Below is a small trained network, with its code and all its weights. Each question gives an input and a class and asks what happens when units are switched off, that is, made to give their printed mean instead of their output.

import numpy as np


def w(rows, s, z=0):
    codes = np.array(rows[::2]) - 128.0
    scale = np.full(codes.shape[1], s)
    scale[-1] = z or s
    return codes * scale


def f(y):
    return y / 2 * (1 + np.tanh(0.7978845608 * (y + 0.044715 * y**3)))


def log_softmax(a):
    a = a - a.max(-1, keepdims=True)
    return a - np.log(np.exp(a).sum(-1, keepdims=True))


def net(x, mask):
    res = np.array(x, float).reshape(1, 5) / 4 @ E
    y = f(res @ A[0][:, :-1].T + A[0][:, -1])
    res = res + np.where(mask, y, B[0][:, -1]) @ B[0][:, :-1]
    return log_softmax(res[-1] @ U[:, :-1].T + U[:, -1])


A, B = {}, {}
E = w([
[144,49,108,235],'x0',
[154,221,105,200],'x1',
[128,128,128,130],'x2',
[255,114,68,77],'x3',
[177,115,248,157],'x4',
],0.009)
A[0] = w([
[100,127,70,128,22],'N0',
[155,153,114,140,111],'N1',
[146,129,185,135,81],'N2',
[104,78,116,98,140],'N3',
[46,124,163,135,45],'N4',
[129,168,146,97,111],'N5',
[139,173,95,174,176],'N6',
[77,151,152,175,86],'N7',
[149,90,112,159,72],'N8',
[132,177,138,75,60],'N9',
[182,228,135,155,106],'N10',
[141,128,194,137,80],'N11',
[55,112,49,129,22],'N12',
[167,125,177,147,88],'N13',
[139,111,142,85,84],'N14',
[164,95,130,219,117],'N15',
[142,92,127,159,97],'N16',
[253,103,103,132,1],'N17',
[173,129,115,106,66],'N18',
[154,124,176,144,48],'N19',
[119,76,74,171,140],'N20',
[122,202,129,152,111],'N21',
[169,114,96,84,95],'N22',
[145,101,120,153,55],'N23',
[116,77,155,43,146],'N24',
],0.016,0.007)
B[0] = w([
[192,153,69,63,155],'N0',
[109,85,113,160,157],'N1',
[133,134,37,72,173],'N2',
[138,61,124,131,185],'N3',
[130,160,61,255,200],'N4',
[57,144,142,115,172],'N5',
[167,29,155,84,220],'N6',
[128,124,86,199,199],'N7',
[86,156,146,108,160],'N8',
[46,194,153,121,179],'N9',
[79,58,114,108,254],'N10',
[158,151,43,64,183],'N11',
[179,152,62,65,201],'N12',
[130,150,61,60,181],'N13',
[96,115,120,147,150],'N14',
[73,149,157,92,234],'N15',
[67,130,121,92,162],'N16',
[95,155,76,212,241],'N17',
[106,147,90,229,163],'N18',
[210,151,70,50,158],'N19',
[65,174,197,80,217],'N20',
[93,71,121,120,200],'N21',
[119,161,127,186,191],'N22',
[71,162,110,129,138],'N23',
[78,71,119,136,225],'N24',
],0.0093,0.0089)
U = w([
[105,188,100,228,95],'0',
[178,185,84,29,123],'1',
[105,132,180,121,255],'2',
[17,210,215,79,96],'3',
[90,5,156,114,77],'4',
[167,111,254,141,152],'5',
[243,209,245,131,87],'6',
],0.011,0.019)

Each question gives the input, the list of numbers given to net, and the class t.
The units are the neurons (one row each of A and B). Each row of codes is followed by its name. A weight is (code - 128) times the scale printed after its matrix; where a second scale follows, it is the last column's (A, B and U).
mask holds one flag per neuron, in row order. A switched-off neuron (its flag False) gives its mean, the last column of its row in B, instead of its output. The means were averaged over made-up inputs and are rounded, as every weight is.
A unit's drop is (log p(t) with every unit on - log p(t) with that unit switched off) / (log p(t) with every unit on - log p(t) with every unit switched off).
The circuit of an input: a set's keep is (log p(t) with only the set's units on - log p(t) with every unit switched off) / (log p(t) with every unit on - log p(t) with every unit switched off). Starting from the 12 units with the biggest drops (on a tie, the unit counted first), units are removed one at a time, each time the one whose removal leaves the highest keep (on an exact tie, the one counted first), for as long as the keep stays at least 0.8.
units of the circuit, in order: the units of the circuit, biggest drop first
k most important neurons: the k neurons with the biggest drops, biggest first
drop when u is switched off: that unit's drop, to one decimal
input [-7,5,6,2,-5], class 3: 2 most important neurons : (N9; N5)
input [-5,4,7,-7,-2], class 0: units of the circuit, in order : (N4)
input [-4,6,5,3,0], class 4: units of the circuit, in order : (N10; N6)
input [-7,0,3,8,6], class 0: units of the circuit, in order : (N17; N18)
input [-7,-8,4,3,-1], class 4: 4 most important neurons : (N24; N3; N20; N15)
input [-1,7,1,5,3], class 4: units of the circuit, in order : (N10; N6)
input [7,-7,1,-6,4], class 3: units of the circuit, in order : (N15; N20)
input [5,-5,-5,-5,-8], class 1: 2 most important neurons : (N12; N0)
input [-6,5,5,1,6], class 1: 2 most important neurons : (N11; N2)
input [1,7,4,4,7], class 1: 2 most important neurons : (N13; N19)
input [-5,-6,6,6,8], class 1: 2 most important neurons : (N11; N13)
input [-2,8,1,-5,8], class 1: 2 most important neurons : (N11; N19)
input [-7,-4,4,-6,-8], class 1: 2 most important neurons : (N12; N0)
input [-1,4,1,2,5], class 1: most important neuron : (N13)
input [-4,6,-1,4,0], class 4: 2 most important neurons : (N10; N6)
input [-7,-8,-7,-3,-4], class 4: 2 most important neurons : (N24; N3)
input [-8,-5,5,5,-2], class 3: drop when N9 is switched off : 0.4
input [4,-6,3,-7,-6], class 0: drop when N4 is switched off : 1.1
input [-4,-8,1,3,-6], class 4: drop when N3 is switched off : 0.5
input [7,8,-2,3,-5], class 4: units of the circuit, in order : (N6)
